Here is a tiny trained network, its code and every weight. The questions are about switching its units off for an input and a target symbol, where a switched-off unit gives its printed mean instead of its output.

import numpy as np


def w(rows, s, z=0):
    codes = np.array(rows[::2]) - 128.0
    scale = np.full(codes.shape[1], s)
    scale[-1] = z or s
    return codes * scale


def norm(h):
    return h / np.sqrt((h * h).mean(-1, keepdims=True) + 1e-5)


def f(y):
    return y / 2 * (1 + np.tanh(0.7978845608 * (y + 0.044715 * y**3)))


def softmax(a):
    e = np.exp(a - a.max(-1, keepdims=True))
    return e / e.sum(-1, keepdims=True)


def log_softmax(a):
    a = a - a.max(-1, keepdims=True)
    return a - np.log(np.exp(a).sum(-1, keepdims=True))


def net(x, mask):
    ids = ['αγδεζηθλμπστφψ'.index(c) for c in x.split()]
    T = len(ids)
    res = E[ids] + P[:T]
    r = norm(res)
    for j in range(3):
        rows = slice(2 * j, 2 * j + 2)
        q, k, v = (r @ M[0][rows].T for M in (Q, K, V))
        z = softmax(np.where(np.tri(T) > 0, q @ k.T / 2**0.5, -1e9)) @ v
        o = O[0][rows]
        res = res + np.where(mask[j], z, o[:, -1]) @ o[:, :-1]
    y = f(norm(res) @ A[0][:, :-1].T + A[0][:, -1])
    res = res + np.where(mask[3:19], y, B[0][:, -1]) @ B[0][:, :-1]
    return log_softmax(norm(res)[-1] @ U[:, :-1].T + U[:, -1])


Q, K, V, O, A, B = {}, {}, {}, {}, {}, {}
E = w([
[157,153,137,128],'α',
[169,112,99,154],'γ',
[172,168,66,53],'δ',
[154,200,191,141],'ε',
[88,154,186,191],'ζ',
[157,116,96,150],'η',
[166,118,97,155],'θ',
[142,158,94,91],'λ',
[165,82,201,172],'μ',
[164,158,136,135],'π',
[173,123,98,157],'σ',
[176,194,209,108],'τ',
[255,95,133,74],'φ',
[124,178,47,158],'ψ',
],0.018)
P = w([
[3,109,204,82],'0',
[171,97,138,148],'1',
[173,91,131,142],'2',
[171,91,125,136],'3',
[177,92,121,133],'4',
[184,95,118,133],'5',
[183,90,114,129],'6',
[184,91,111,126],'7',
[188,89,107,126],'8',
[183,87,106,120],'9',
],0.0064)
Q[0] = w([
[155,67,48,194],'H0',
[177,102,149,148],'H0',
[32,115,83,93],'H1',
[66,129,145,57],'H1',
[86,134,118,106],'H2',
[1,223,115,33],'H2',
],0.01)
K[0] = w([
[24,125,120,54],'H0',
[102,102,158,150],'H0',
[169,160,129,200],'H1',
[254,158,118,176],'H1',
[198,51,81,170],'H2',
[203,211,89,201],'H2',
],0.0098)
V[0] = w([
[214,144,87,242],'H0',
[243,179,204,172],'H0',
[76,142,99,63],'H1',
[210,116,148,96],'H1',
[87,80,209,11],'H2',
[197,255,77,174],'H2',
],0.0065)
O[0] = w([
[16,132,178,95,220],'H0',
[76,114,171,95,253],'H0',
[5,160,125,44,135],'H1',
[149,71,185,161,175],'H1',
[153,122,167,57,168],'H2',
[243,254,123,240,125],'H2',
],0.0067,0.0025)
A[0] = w([
[114,38,154,185,48],'N0',
[91,172,151,105,187],'N1',
[128,74,128,111,77],'N2',
[112,97,214,251,254],'N3',
[163,105,161,7,13],'N4',
[71,63,119,114,135],'N5',
[91,140,82,70,107],'N6',
[173,89,78,138,106],'N7',
[84,121,217,150,86],'N8',
[144,167,107,89,103],'N9',
[43,109,77,147,36],'N10',
[189,137,169,129,223],'N11',
[66,64,166,125,234],'N12',
[115,186,83,58,154],'N13',
[62,174,123,168,194],'N14',
[95,177,187,24,222],'N15',
],0.011,0.0042)
B[0] = w([
[167,177,133,56,157],'N0',
[145,170,90,191,158],'N1',
[182,189,133,138,142],'N2',
[31,220,61,78,235],'N3',
[74,52,106,147,199],'N4',
[84,137,162,237,153],'N5',
[167,136,86,80,133],'N6',
[82,162,166,162,191],'N7',
[130,134,128,38,180],'N8',
[77,164,112,86,154],'N9',
[240,121,195,211,122],'N10',
[89,170,155,109,254],'N11',
[99,168,118,74,205],'N12',
[146,159,109,38,179],'N13',
[192,143,2,159,150],'N14',
[195,129,130,201,239],'N15',
],0.0074,0.0059)
U = w([
[218,48,194,46,103],'α',
[45,87,157,149,142],'γ',
[246,152,120,179,23],'δ',
[118,172,160,165,76],'ε',
[183,79,107,171,212],'ζ',
[97,74,59,117,233],'η',
[91,125,138,232,156],'θ',
[200,142,70,29,145],'λ',
[95,84,161,71,232],'μ',
[191,137,192,145,145],'π',
[5,178,42,111,4],'σ',
[164,164,249,69,21],'τ',
[62,139,203,3,29],'φ',
[148,163,21,192,110],'ψ',
],0.016,0.0047)

Each question gives the input, a string of symbols that net reads in full, and the target symbol t.
The units are the heads (2 rows each of Q, K, V and O) and the neurons (one row each of A and B). Each row of codes is followed by its name. A weight is (code - 128) times the scale printed after its matrix; where a second scale follows, it is the last column's (O, A, B and U).
mask holds one flag per unit, heads first, then neurons. A switched-off unit (its flag False) gives its mean, the last column of its rows in O or B, instead of its output. The means were averaged over made-up inputs and are rounded, as every weight is.
A unit's drop is (log p(t) with every unit on - log p(t) with that unit switched off) / (log p(t) with every unit on - log p(t) with every unit switched off).
The circuit of an input: a set's keep is (log p(t) with only the set's units on - log p(t) with every unit switched off) / (log p(t) with every unit on - log p(t) with every unit switched off). Starting from the 12 units with the biggest drops (on a tie, the unit counted first), units are removed one at a time, each time the one whose removal leaves the highest keep (on an exact tie, the one counted first), for as long as the keep stays at least 0.8.
units of the circuit, in order: the units of the circuit, biggest drop first
unit that matters most: the unit with the biggest drop
k most important neurons: the k neurons with the biggest drops, biggest first
heads that matter: for each layer, one digit per head in row order, 1 if its drop is at least 0.15 and else 0, layers parted by /
input θ η λ ε α, target θ: unit that matters most => N5
input θ γ η, target θ: units of the circuit, in order => [N5 H2 N10]
input θ γ ε μ α μ λ γ π, target θ: 4 most important neurons => [N15 N5 N4 N3]
input δ ψ τ η μ ε σ, target δ: units of the circuit, in order => [N3 N12 H2]
input α ε ψ π, target α: 2 most important neurons => [N3 N15]
input π δ π ψ π π α η π, target π: units of the circuit, in order => [N15 H2 N3 H0]
input ζ α ψ μ φ σ σ, target ζ: units of the circuit, in order => [N3 H2 N13]
input μ λ λ π τ σ, target μ: heads that matter => 001
input σ ζ φ η ζ ζ θ γ, target σ: heads that matter => 101
input δ ζ σ η, target δ: heads that matter => 101
input λ θ ε φ δ γ θ ζ, target σ: heads that matter => 000
input λ τ π π, target λ: heads that matter => 011
input μ λ φ ε σ τ γ, target μ: heads that matter => 001
input ζ δ σ α, target ζ: heads that matter => 011
input α η λ λ α δ γ γ γ γ, target α: heads that matter => 101
input η θ λ ε π π λ δ γ, target η: 3 most important neurons => [N15 N5 N3]
input σ δ φ τ ψ τ σ, target σ: most important neuron => [N3]
input θ γ α μ ζ ζ φ δ α η, target θ: 3 most important neurons => [N5 N3 N7]
input γ μ λ σ δ δ ψ η δ σ, target γ: 2 most important neurons => [N5 N15]
input φ λ θ ζ ψ η σ λ η, target φ: 2 most important neurons => [N15 N0]
input δ ψ θ θ, target δ: unit that matters most => H0
input γ θ τ ψ δ π, target γ: heads that matter => 001
input λ δ σ, target λ: units of the circuit, in order => [H1 H2 H0]
input δ ψ φ δ δ λ λ δ ε α, target δ: units of the circuit, in order => [N15 H1]
